Moves between objects:
state | ω ξ η δ β α
cf | lp mp dd bl sd sg
sl | pj mr gp - tl ct
tc | lz bb dr bm zz gt
dr | sb gh jl sj lh tc
bp | fz gl ch dj - bs
hg | gb fr ll fg pm fc
bq | dc - rm tp zj jq
sr | rg nl sg zf ml dd
rg | sr tn tj mg gj pq
hc | fd - th zg zl jj
sg | tj hn cf tg pc sr
bh | pc tj dm gs lf gj
fm | ld - hj lt gz tb
ds | pm gb zf jl zn bl
nj | dp dd ml zn zd sd
dm | sd lp dp rn jp bh
rl | mm bc ng mn hm jf
pn | sq fq qz - jc mn
lq | ls gs md bs - cr
fr | zg - mq rm hg nh
ct | mf zc sl - dl lj
zp | zc - hs - mf tp
pc | bh sg sd lg fj ml
lf | fj bh jp lq - jg
fs | dj qb nt - - cc
lj | qt qn ct - sj gp
zc | zp - mr - ct qn
jb | gp bz qt - fq pj
jj | fh - hc hj mp tm
mb | zn pm fp jf gd rn
zl | bn hc nl gb dd mp
tl | zh sl bm - ns dl
lh | gl dr gr qb fz zz
nt | hb mh zb - - fs
lp | cf jt pq sm dm tj
jg | nr gj lf cr - hz
dd | pq zl sr ds nj cf
gr | jf jl mm mh nz lh
lz | tc br sb fq ng bc
dl | nc ct tl - mh sj
fz | bp lh nz fs - tt
hb | nt pr tr - - dj
qh | jp sd zd dn - fj
tr | zb mn jc - - hb
nr | jg ml fj hf - zd
zh | tl pj fq - mn nc
tg | sf gz bl tc lg zf
bc | gt fb lz zh rl jh
bm | fq gp sj - sq tl
fd | hc - rz fr bn fh
rp | ll tb gz qs zf gb
dn | md ph cl fz - ls
mm | rl gt zz ns cp gr
gt | bc qs tc tl mm jl
fq | bm jb ht - pn zh
gz | jn fm dq bb tg rp
fj | lf pc qh ls - nr
nc | dl mf zh - pr ht
br | bb jq zj jb lz fb
hf | cr ql ls cp - cl
ch | nz jf hm hb - bp
bz | lc - tp - jb hs
jf | gr jh rl pr ch gl
tp | qn - zp - qt bz
hm | cp rl bs tr - ch
gh | zj dc qg lj dr bb
jc | cc pn dj - - tr
pj | sl hs jb - zh mf
nz | ch gr cp nt - fz
mh | pr dl ns - nt qb
sm | bl fc pm sb rn sf
tq | rm - tz zc qg dc
ph | rn bl zn lh dn lg
fh | jj - fd nh jt cd
ml | gj sr pc ql nr nj
qz | qb ht pr - dj pn
bb | br lt gh gp tc qs
tn | nl rz cn ll rg bn
jn | gz ld fc br sf ll
fp | ql mg gs rl cr mb
jp | qh dm hz md - lf
pr | mh nc mn - hb qz
md | dn rn gd bp - lq
tj | sg cn lp sf bh rg
gd | cl mb cr ch - md
rm | tq - cm zp fg bq
cd | tm - fh ld cn rz
tz | cm - lt mr qs tq
ql | fp zf lg mm hf zn
th | rz - tm tb nl hc
sf | tg jn sm lz gs mg
ls | lq lg dn tt - hf
gl | lh sb jf qz bp ng
cl | gd zn hf nz - dn
bl | sm dq ds dr ph tg
gb | hg zg rp qg ds dq
bn | zl fd tn hg pq jt
dc | bq - tq qn gh lt
zd | hz nj nr cl - qh
jl | jh qg gt dl gr dr
sj | ht lj dl - qb bm
jq | lt - bq bz br cm
dp | nj pq gj mb hz dm
ng | zz lz gl pn bs rl
cm | tz - jq hs fb rm
mn | ns zh pn - tr pr
gj | ml rg bh fp jg dp
cn | hn cd jt jn tj tn
hj | nh - zg dc dq fm
zg | fr - tb tq gb hj
rn | ph sm mb gl md gs
mf | ct zp pj - nc qt
fg | qg rm fb mf jh zj
ht | sj qt nc - qz fq
ns | mn tl sq - zb mh
lc | bz - qn - gp mr
tb | mq - fm tz rp zg
mp | jt jj zl dq cf hn
zb | tr ns cc - - nt
sb | dr zj jh ht gl lz
zj | gh bq fg qt sb br
mr | hs - lc - sl zc
qt | lj tp mf - ht jb
zn | mb ds ql gr cl ph
nl | tn th hn rp sr zl
qn | tp - zc - lj lc
gs | lg sf rn ng lq fp
cp | hm mm tt zb - nz
hs | mr - bz - pj zp
cc | jc sq fs - - zb
rz | th - cd mq tn fd
bs | tt ng bp jc - hm
gp | jb lc lj - bm sl
nh | hj - fr bq fc ld
qg | fg tq qs ct jl gh
pm | ds hg mg jh mb sm
lg | gs tg ph zz ls ql
qb | qz sj mh - fs sq
sq | pn bm qb - cc ns
hz | zd dp jg gd - jp
zf | mg rp tg gt ql ds
hn | cn tm mp gz sg nl
tm | cd - jj fm hn th
cr | hf fp lq hm - gd
pq | dd bn rg pm dp lp
fb | qs cm br pj bc fg
tt | bs zz fz cc - cp
jh | jl fg bc nc jf sb
dq | fc hj gb gh bl gz
ll | rp mq jn fb mg hg
mg | zf ll sf bc fp pm
mq | tb - ld cm ll fr
ld | fm - nh jq jn mq
fc | dq nh hg zj sm jn
lt | jq - dc lc bb tz
jt | mp fh bn fc lp cn
dj | fs qz hb - - jc
sd | dm cf nj ph qh pc
zz | ng tc lh sq tt mm
qs | fb tz bb sl gt qg

The rows follow the links: the fewer symbols apart two objects are, the more alike their rows tend to be.

Each row is also shifted at random along 7 hidden directions that mean nothing.

Some objects, each with a row of numbers:
dn -> -44 -3 5 -5 -1 4 19 -5 4 9 -11 5 -20 8 13 1 9 -4 7 -16 7 5 -9 -2 9 6 -15 -2 -25 -9 3 -5 -1 6 -1 -3 17 -5 -23 5 0 7 -2 0 4 -5 7 -21 -6 -1 6 10 9 -1 -19 8 -10 -18 -7 -5 -7 0 3 6 -10
zn -> -22 21 -7 -1 -20 10 4 24 18 2 10 -7 -11 -8 5 -5 10 4 -1 -9 4 -4 5 9 10 -2 14 -12 -13 11 -3 -3 -8 12 -8 -9 -10 0 -9 16 0 -1 -13 4 -18 1 7 8 -18 -5 14 18 12 -14 20 24 -2 -7 15 -2 9 -4 -18 20 -12
ll -> -16 -9 -4 18 -18 2 -21 33 4 15 -3 1 20 12 -9 8 -31 2 3 13 9 -1 26 10 -14 3 35 19 7 2 14 14 1 -40 -18 24 -12 19 17 -17 -3 3 26 -10 -7 20 -7 -10 13 15 27 -5 8 14 18 9 5 8 -10 12 0 3 3 20 -8
sf -> 61 2 8 10 7 4 -1 3 15 -6 0 5 29 8 -17 6 10 9 16 5 -5 -6 -19 -18 -10 2 -12 -3 -2 -13 4 10 4 15 9 6 -1 1 18 -14 23 20 4 6 13 -15 -9 -10 20 5 9 -8 -8 27 7 -10 3 -11 13 -1 -1 9 18 8 11
pj -> 59 5 23 1 8 -9 8 0 17 -3 1 19 36 13 -12 1 18 14 15 7 -8 -7 -11 -13 8 6 -20 -18 12 -31 10 13 2 16 12 -8 -6 2 10 -18 30 0 3 3 17 3 2 -4 20 -11 -7 -9 -11 14 2 -24 6 4 0 -6 1 -3 14 -5 21
tb -> -28 -9 5 1 -4 7 -3 8 8 -4 -7 -13 16 8 5 -6 8 13 -4 0 -11 -3 -5 -5 4 8 -13 1 8 -14 -9 21 6 -2 -18 -16 6 -2 4 -11 7 -10 -5 1 5 -7 2 8 -1 0 8 6 2 10 3 -17 12 -9 -3 6 10 -16 16 8 -3
gs -> 10 -13 17 3 18 14 4 -2 -2 -10 5 -16 6 12 3 3 37 0 10 -10 -15 -20 -19 -36 -4 -16 -27 -1 1 -3 -33 -2 7 24 -5 1 14 1 5 -23 25 13 -33 1 25 -21 -5 7 18 13 -20 5 -6 18 19 -16 -2 -21 11 -5 3 -1 15 18 -2
bh -> -4 -13 -6 -1 -4 -4 -10 2 -16 -5 11 -22 -20 -13 10 8 -4 -16 -28 -2 1 5 -4 1 -19 -6 23 -4 16 -17 -16 -9 1 13 -23 4 -4 11 3 9 7 22 -8 -11 10 -6 -15 17 -5 9 -20 18 6 8 20 12 -15 -8 6 14 -1 10 -18 -3 -19
dq -> -45 25 -16 7 -16 2 -7 -15 27 -4 -1 -10 15 0 -3 -6 -9 2 -5 7 0 22 -28 18 5 31 16 -32 -2 -20 32 9 -21 12 -13 -29 5 -8 -5 1 2 10 25 -3 5 -19 6 -9 -7 -4 38 2 -5 15 -15 -7 -5 -31 3 -3 24 3 5 17 -2
gr -> 24 8 -7 4 2 4 0 -14 6 -8 4 -15 -6 -6 1 -7 9 15 0 -6 -18 -3 5 0 12 -14 -1 2 -2 28 -12 -10 -5 12 7 -8 -8 -11 -11 -3 -18 -19 -22 11 -3 0 -3 25 -11 -14 -9 0 -6 -8 6 4 0 10 12 -8 7 -6 -5 4 6
gh -> 26 -1 0 3 -7 24 -18 22 -1 -9 -2 -9 -4 5 6 -19 -12 11 12 -4 1 -29 13 -9 5 -11 -6 20 -15 36 -16 -1 -2 -37 1 11 6 -2 0 -13 -29 -28 -5 -2 -14 -4 3 -1 5 18 14 -2 -2 -20 13 3 22 15 -5 -2 4 -12 23 19 4
qh -> -20 -10 -24 22 -1 11 -26 -37 0 6 -20 -37 -5 11 10 13 -20 1 -6 5 -15 19 0 6 -4 8 22 16 0 4 8 0 -8 -6 -15 6 11 -2 -17 -34 -31 3 12 -1 22 -6 -19 12 -9 2 10 3 -1 36 -11 1 -13 -16 -17 16 11 0 9 14 -4
cn -> -37 15 -9 18 -9 15 -14 1 19 4 -3 -9 36 11 -18 10 4 2 18 13 3 8 -14 -5 -4 19 8 -10 3 -2 15 20 -7 4 -7 -6 5 9 13 -25 20 24 15 3 12 -18 -5 -16 11 14 38 -5 -8 30 7 -12 4 -34 6 3 17 3 16 29 0
lg -> 39 5 -15 3 3 -2 -1 -19 14 -16 4 2 8 -15 -11 12 -22 15 7 6 -1 18 -9 16 -6 10 15 4 -11 -4 24 1 -1 15 17 3 -10 -7 -2 21 -18 15 27 16 -15 -3 -13 -5 -8 -13 17 -12 0 5 -21 11 -11 0 9 14 -13 15 -2 -15 8
sl -> 9 28 -9 -3 -2 1 5 -9 22 -17 13 15 29 -15 -21 -4 0 24 19 15 -2 11 -4 18 15 3 10 -18 4 9 20 10 -10 15 21 -22 -13 -2 1 14 -4 -10 19 19 -19 4 7 -6 -4 -19 19 -19 -13 -17 -12 -14 3 2 5 0 8 6 -5 1 12
gd -> 2 -4 -3 17 3 -8 -12 -23 3 17 -10 -25 -2 14 8 11 5 -1 -19 -2 -18 7 -3 -6 -4 2 14 -6 13 -20 -1 -3 -8 13 -22 1 -3 4 -7 -32 8 8 -10 -12 40 -6 -14 29 1 -6 -14 12 1 44 13 2 -16 -4 -2 0 14 1 -2 13 -1
fp -> 2 -3 -14 13 -8 -3 -2 22 1 15 6 12 5 -3 -15 15 -33 -1 12 11 13 12 33 22 -13 -11 42 23 -2 21 19 2 -1 -26 3 31 -21 15 7 9 -14 8 25 1 -23 28 -7 -16 5 5 22 -12 12 -6 2 22 -8 9 -9 9 -15 16 -16 10 -11
nc -> -19 16 17 -10 -4 -16 15 14 1 8 8 24 -4 3 -2 -9 20 -12 2 -7 8 -5 -4 -5 11 2 -9 -29 2 -16 5 -9 -5 14 7 -9 -3 2 1 5 28 6 -10 -8 3 8 13 -9 3 -6 -14 8 -3 -12 10 2 -4 5 5 -16 1 -4 -13 -1 5
zg -> -26 -8 17 -8 12 -4 22 -12 -4 10 -17 0 -2 11 9 -12 28 -3 -8 -8 -11 1 -15 -15 10 10 -52 -1 0 -7 -14 12 15 8 -1 -19 21 -22 4 -3 14 -11 -20 1 5 -16 18 0 -7 -10 -7 4 -1 3 -20 -21 15 -10 5 -16 -4 -23 18 -18 8
nl -> -32 -8 -10 4 4 -5 4 -21 -2 -2 -9 -17 5 -1 1 6 -2 -3 -10 7 -15 30 -5 12 0 11 -8 4 14 -5 1 15 9 10 -12 -13 8 -10 4 1 -7 3 8 8 -4 -1 -3 1 -14 -16 4 -2 -1 10 -26 -15 -2 -15 1 11 -1 -6 0 -14 -2
hs -> 3 -6 9 -11 -1 3 -3 22 -13 -5 9 7 4 -5 -1 -8 5 2 -4 4 4 -20 13 -7 0 -13 -3 0 16 9 -17 2 5 -10 1 2 -7 8 11 2 8 -17 -10 -4 -3 7 5 8 9 8 -15 -3 -4 -22 18 -8 11 16 -5 -2 3 -4 -4 0 -3
jb -> -6 -2 1 5 10 -3 -13 -20 -6 -8 -3 4 19 4 -8 1 -8 1 8 11 -6 0 -7 -6 -5 1 -1 -2 12 -6 10 -1 -4 -7 8 7 3 1 10 -20 -2 1 14 0 16 -2 -9 -5 15 2 -4 -14 -20 13 -7 -19 2 9 -9 1 4 6 11 -8 16
ch -> -4 -6 -3 8 9 -2 4 -3 -10 23 -10 13 -12 14 -3 8 -5 -4 13 -3 7 -2 27 -5 1 -12 4 24 -12 26 6 -10 2 -22 16 26 -4 3 -7 -10 -12 -4 -4 -1 1 17 2 -5 7 0 -3 -12 7 1 -5 12 -5 17 -7 -9 -12 1 -1 0 7
hz -> 64 -2 -3 10 0 -14 -5 -9 3 19 -7 -7 0 4 2 14 -5 -1 -16 -2 -5 11 2 1 -10 6 17 1 7 -23 8 3 2 11 -8 7 -11 5 -3 -9 11 16 4 -4 19 2 -10 18 -6 -8 -7 9 10 34 9 15 -12 3 3 6 0 6 -9 -7 2
rm -> 9 5 10 1 1 -14 7 3 4 19 -9 19 14 13 -7 -6 4 -4 -6 3 2 -2 -4 -6 -1 14 -12 -9 6 -17 13 12 2 -6 4 -4 -1 -4 12 -6 23 1 5 -8 8 -2 12 -2 7 -3 2 -1 1 10 0 -7 10 7 2 -15 3 -7 8 -11 14
cm -> 19 -16 3 -1 14 -8 -1 -9 -13 -1 -2 -1 12 4 -4 -1 -5 1 -11 11 -11 3 5 -4 -8 -8 -6 7 22 3 -4 8 9 -9 -4 4 -3 -2 15 -6 3 -13 0 -4 7 3 2 16 11 -4 -17 -14 -6 2 -4 -19 10 16 -5 -3 0 -2 3 -14 5
gt -> 3 8 18 -9 -15 2 8 33 27 -17 18 3 10 -5 5 -9 15 20 -1 -8 -6 -12 -9 3 11 -2 -1 -25 -2 -31 -6 6 -5 24 -17 -18 -13 7 -1 12 19 -4 -5 3 -6 4 3 8 -5 -11 0 17 8 -9 22 3 -2 -5 7 10 4 -6 -8 15 -8
jl -> -30 -7 14 1 -4 -22 3 -6 2 14 -19 1 -19 9 17 -8 -17 -7 -21 -12 -11 12 -4 8 3 12 -13 1 -1 -32 11 -4 1 -7 -13 3 2 -13 -8 -2 -8 -8 9 -13 5 13 -3 3 -14 -16 -14 17 8 11 -18 12 -8 19 -7 2 -12 -15 2 -27 13
fm -> 6 3 -6 3 -7 19 -16 10 15 -15 0 -11 21 -1 -6 -5 -2 19 3 7 -2 -13 -7 -3 -4 9 2 2 -2 3 -3 17 -2 -4 -3 -6 -1 1 9 -4 -5 -4 8 8 -4 -18 -3 6 2 10 25 -5 -4 8 12 -5 17 -6 6 8 13 -1 21 14 3
mh -> 5 0 25 -9 0 2 9 15 6 -2 -2 4 -12 8 17 -11 26 10 4 -18 -6 -21 -3 -21 19 -8 -33 -8 -10 -13 -21 -9 3 11 4 -6 4 -4 -12 -8 11 -13 -27 -2 9 4 4 8 -3 -5 -22 19 1 -7 12 1 2 13 1 -7 -2 -17 5 2 9
hf -> -10 -3 -14 3 7 2 2 -22 10 -5 2 -16 3 -4 2 11 -1 16 1 2 -14 16 4 10 5 -5 15 4 0 4 3 2 -1 17 -5 -6 -5 0 -13 0 -12 -1 0 13 2 1 -7 17 -8 -15 -4 -2 3 9 -9 -3 -13 -10 -1 9 4 6 -8 6 -8
fd -> -16 5 -20 10 -1 -7 -10 -14 -9 17 -10 -7 7 0 -9 5 -12 -12 -14 11 1 19 6 10 -11 9 15 6 17 14 12 11 3 -11 -5 -2 -2 -4 12 -4 -3 4 9 -3 0 -4 3 4 -7 -1 12 -9 -3 14 -7 -3 6 -6 3 -7 10 -3 -3 -9 1
ph -> 14 7 -4 1 -11 18 -3 12 10 -6 4 -9 -12 -2 6 -6 -2 6 7 -9 6 -9 0 2 8 -1 5 2 -21 14 -2 -7 -10 -3 -3 2 3 -1 -9 4 -14 -2 -4 2 -12 -6 3 -7 -7 9 18 7 6 -11 5 14 0 -10 1 2 3 -2 2 21 -10
cp -> -9 4 1 8 8 16 5 -6 25 -4 -2 -3 22 11 -6 8 19 30 31 -1 -13 -4 6 -10 20 -6 -8 7 -16 12 0 7 -4 15 11 -5 1 3 -15 -21 -5 -9 -8 18 4 -1 1 -1 6 -10 10 -9 -3 11 -2 -13 -3 -12 -3 0 7 -2 13 28 1
zd -> 34 8 1 9 -5 16 3 12 18 12 -10 -3 8 8 -1 5 18 18 21 -5 2 -8 10 -14 13 -1 -10 12 -20 16 -7 10 4 2 8 2 1 2 -9 -13 0 1 -13 11 -8 -2 0 -1 -9 -1 21 5 10 13 11 12 5 -11 8 1 0 -8 7 20 1
pc -> 35 9 -12 -2 -6 14 0 9 11 -16 9 -4 2 -18 -7 5 2 8 11 0 6 1 0 6 -2 -1 8 5 -13 14 -6 4 4 14 11 0 -4 4 1 20 -8 12 1 16 -24 -6 -7 -7 -10 3 17 -1 6 -9 4 15 0 -10 15 10 -6 10 -5 1 -5
rl -> -16 -23 16 2 9 -9 5 8 -9 7 0 1 -3 13 7 5 3 -3 1 -4 -7 -6 13 -11 -1 -17 -2 10 8 -7 -15 -7 7 -5 -12 18 -1 9 0 -14 8 0 -10 -8 13 19 -4 2 14 -1 -25 6 3 4 9 -4 -9 9 -12 1 -13 -2 -4 4 -6
mp -> 1 -19 8 -4 1 -12 6 -15 -16 7 -21 -11 -21 9 22 -2 -6 -19 -22 -9 -5 16 -14 0 -5 17 -26 9 3 -27 -2 3 13 -3 -17 -3 23 -15 -1 4 -3 6 4 -12 5 -7 -2 -6 -14 -4 -8 15 6 13 -27 -3 -1 -6 -6 6 -15 -14 10 -29 3

From each start, follow one symbol. Which object do you reach?
Answers are names.
start 58 24 2 -3 -9 4 -4 16 20 -9 12 9 9 -11 -6 -11 4 20 11 0 0 -16 8 2 15 -4 7 -14 -4 9 0 -2 -9 7 17 -9 -18 -2 -4 5 -6 -14 -4 6 -12 5 2 10 -10 -10 5 0 -5 -15 19 10 6 20 12 -4 8 -4 -5 5 15
α	sj
start 4 -15 10 2 -13 -1 -1 31 11 2 -4 -2 -5 3 15 5 -11 15 -2 -7 -2 -4 11 5 0 -1 6 14 -9 -24 -4 4 7 -4 -20 12 -8 5 -6 2 -3 0 7 -2 -10 19 -10 1 -6 -3 4 18 21 6 9 18 -5 7 -9 20 -15 -5 -1 7 -9
β	hf
start -43 11 0 7 -9 -6 -6 7 3 16 6 -7 -9 7 4 -1 4 -9 -10 -4 -1 -3 5 1 1 -3 21 -18 5 -7 6 -13 -14 3 -17 2 -9 11 -5 -12 14 6 -10 -15 16 8 -1 14 2 1 -9 14 1 8 24 10 -14 -1 3 -10 11 -1 -15 20 -7
β	ch
start 5 -7 8 -4 12 9 -1 3 -21 -5 5 -7 -10 7 5 -16 12 -17 -5 -4 -4 -19 -2 -19 0 -17 -17 2 6 25 -23 -14 0 -15 -4 3 14 -4 9 -12 2 -14 -25 -11 7 -10 7 3 17 15 -16 -1 -12 -18 9 -16 9 1 0 -21 3 -9 9 9 -5
η	fg
start 15 -20 -4 -5 12 -5 11 -13 -16 -16 6 -16 -15 -15 4 1 -7 1 -13 1 -19 15 9 11 -2 -18 -7 21 8 18 -21 -2 16 6 -4 1 -3 -12 2 25 -25 -16 -8 10 -23 12 -5 13 -14 -21 -23 -3 3 -22 -20 -3 -1 8 3 10 -19 -4 -10 -27 -6
ξ	rp
start -23 -7 -13 14 -1 -2 -29 -10 -3 -3 1 -9 -1 1 -2 11 -39 -3 -7 11 -2 6 5 11 -23 -4 43 7 8 -10 18 -12 -12 -17 -7 29 -10 14 -1 -14 -19 11 27 -10 15 9 -22 5 11 10 -1 -7 -4 22 7 12 -15 11 -15 14 -2 20 -4 5 -1
ω	zz
start -16 21 -31 7 11 11 6 -23 -4 5 7 -1 21 -6 -30 -2 6 -3 12 18 -1 12 14 6 2 -7 8 7 9 69 6 11 -3 -11 21 -10 -4 -7 16 4 -8 -9 -7 15 -20 -10 18 2 3 0 25 -33 -12 -17 -11 -17 19 -10 17 -25 16 1 -2 7 2
η	mq
start -56 -5 9 -18 4 -3 7 1 -17 -20 7 6 -25 -14 13 -9 0 -7 -4 -8 3 -6 -9 -1 4 -7 -15 -5 -4 -7 -12 -18 2 6 8 -2 9 -5 -7 22 -10 -4 -6 -2 -11 2 3 -5 -3 1 -22 5 -4 -30 -9 1 -6 11 -5 3 -12 0 -7 -20 -2
ω	fq
start 11 -26 11 2 7 -14 -8 -6 -26 11 -16 -9 -20 14 17 -3 -17 -27 -29 -4 -6 2 -6 -8 -17 5 -9 10 14 -22 -4 -6 6 -20 -25 12 15 -5 9 -11 4 3 4 -26 23 -3 -3 2 8 12 -21 11 4 16 -6 -3 0 5 -13 -3 -8 -4 8 -19 -3
β	sm
start 30 1 3 6 10 -6 13 -20 3 18 -13 8 3 14 -3 13 12 -8 9 -5 4 13 -12 -9 -1 11 -15 -2 -10 -13 12 4 3 10 9 -1 13 -2 -5 -11 16 21 2 2 14 -9 3 -15 3 -3 4 -4 4 26 -18 -3 -10 -21 0 -5 -5 6 8 -1 4
ω	qh
start 29 8 -19 -11 -9 12 -6 15 6 -19 25 4 -15 -29 -4 1 -22 15 2 1 16 -11 16 19 -6 -15 39 5 -17 22 5 -14 -8 2 15 10 -26 10 -12 38 -25 -2 10 12 -28 4 -9 8 -9 2 5 -4 10 -30 15 31 -7 16 6 16 -3 24 -21 6 -10
α	cp
start 8 -12 -2 6 3 2 -16 -6 4 -14 -10 1 0 0 2 2 -34 13 8 2 -6 1 1 6 -7 0 2 24 -7 -4 11 -3 2 -18 10 22 -2 -6 1 -4 -32 -6 26 2 -7 5 -21 -8 0 -1 6 -8 -3 6 -19 7 1 19 -10 17 -17 6 18 -19 15
δ	bm
start 33 6 -12 2 -4 0 11 6 8 -3 3 10 12 -12 -16 9 -9 8 18 7 6 19 15 16 2 1 6 18 -8 22 11 16 10 -3 16 4 -8 -2 9 24 -16 2 17 17 -40 13 1 -17 -13 -11 27 -13 9 -14 -18 7 6 -3 8 9 -15 3 -9 -9 0
η	sg
start 20 19 -33 4 -2 15 -4 -7 -8 -10 22 -17 0 -18 -16 2 5 -14 0 9 5 11 6 11 -4 -13 25 -6 7 53 -5 -6 -10 1 3 -10 -5 2 8 13 -8 7 -11 5 -18 -11 7 5 -1 11 17 -12 -7 -19 9 -2 1 -21 18 -10 14 12 -17 18 -16
β	dm
start 6 -26 21 1 11 -3 4 -16 3 -1 -21 -7 -5 15 21 9 7 11 -1 -12 -13 -3 -20 -19 -4 5 -32 11 -14 -44 -8 3 11 17 -7 7 16 -6 -12 -17 6 9 -2 0 28 -9 -15 1 0 -4 -18 13 8 36 -11 -1 -11 -7 -7 10 -14 -3 23 -11 7
η	dn
start -22 26 -9 6 -9 0 13 1 21 13 7 17 8 6 -15 6 3 -12 15 2 17 11 -11 10 1 13 17 -25 -16 -2 31 -2 -19 6 5 -7 0 8 -4 7 19 27 16 -2 1 -7 13 -27 8 5 30 -5 3 3 -5 8 -12 -30 5 -15 8 14 -9 25 -8
α	gs
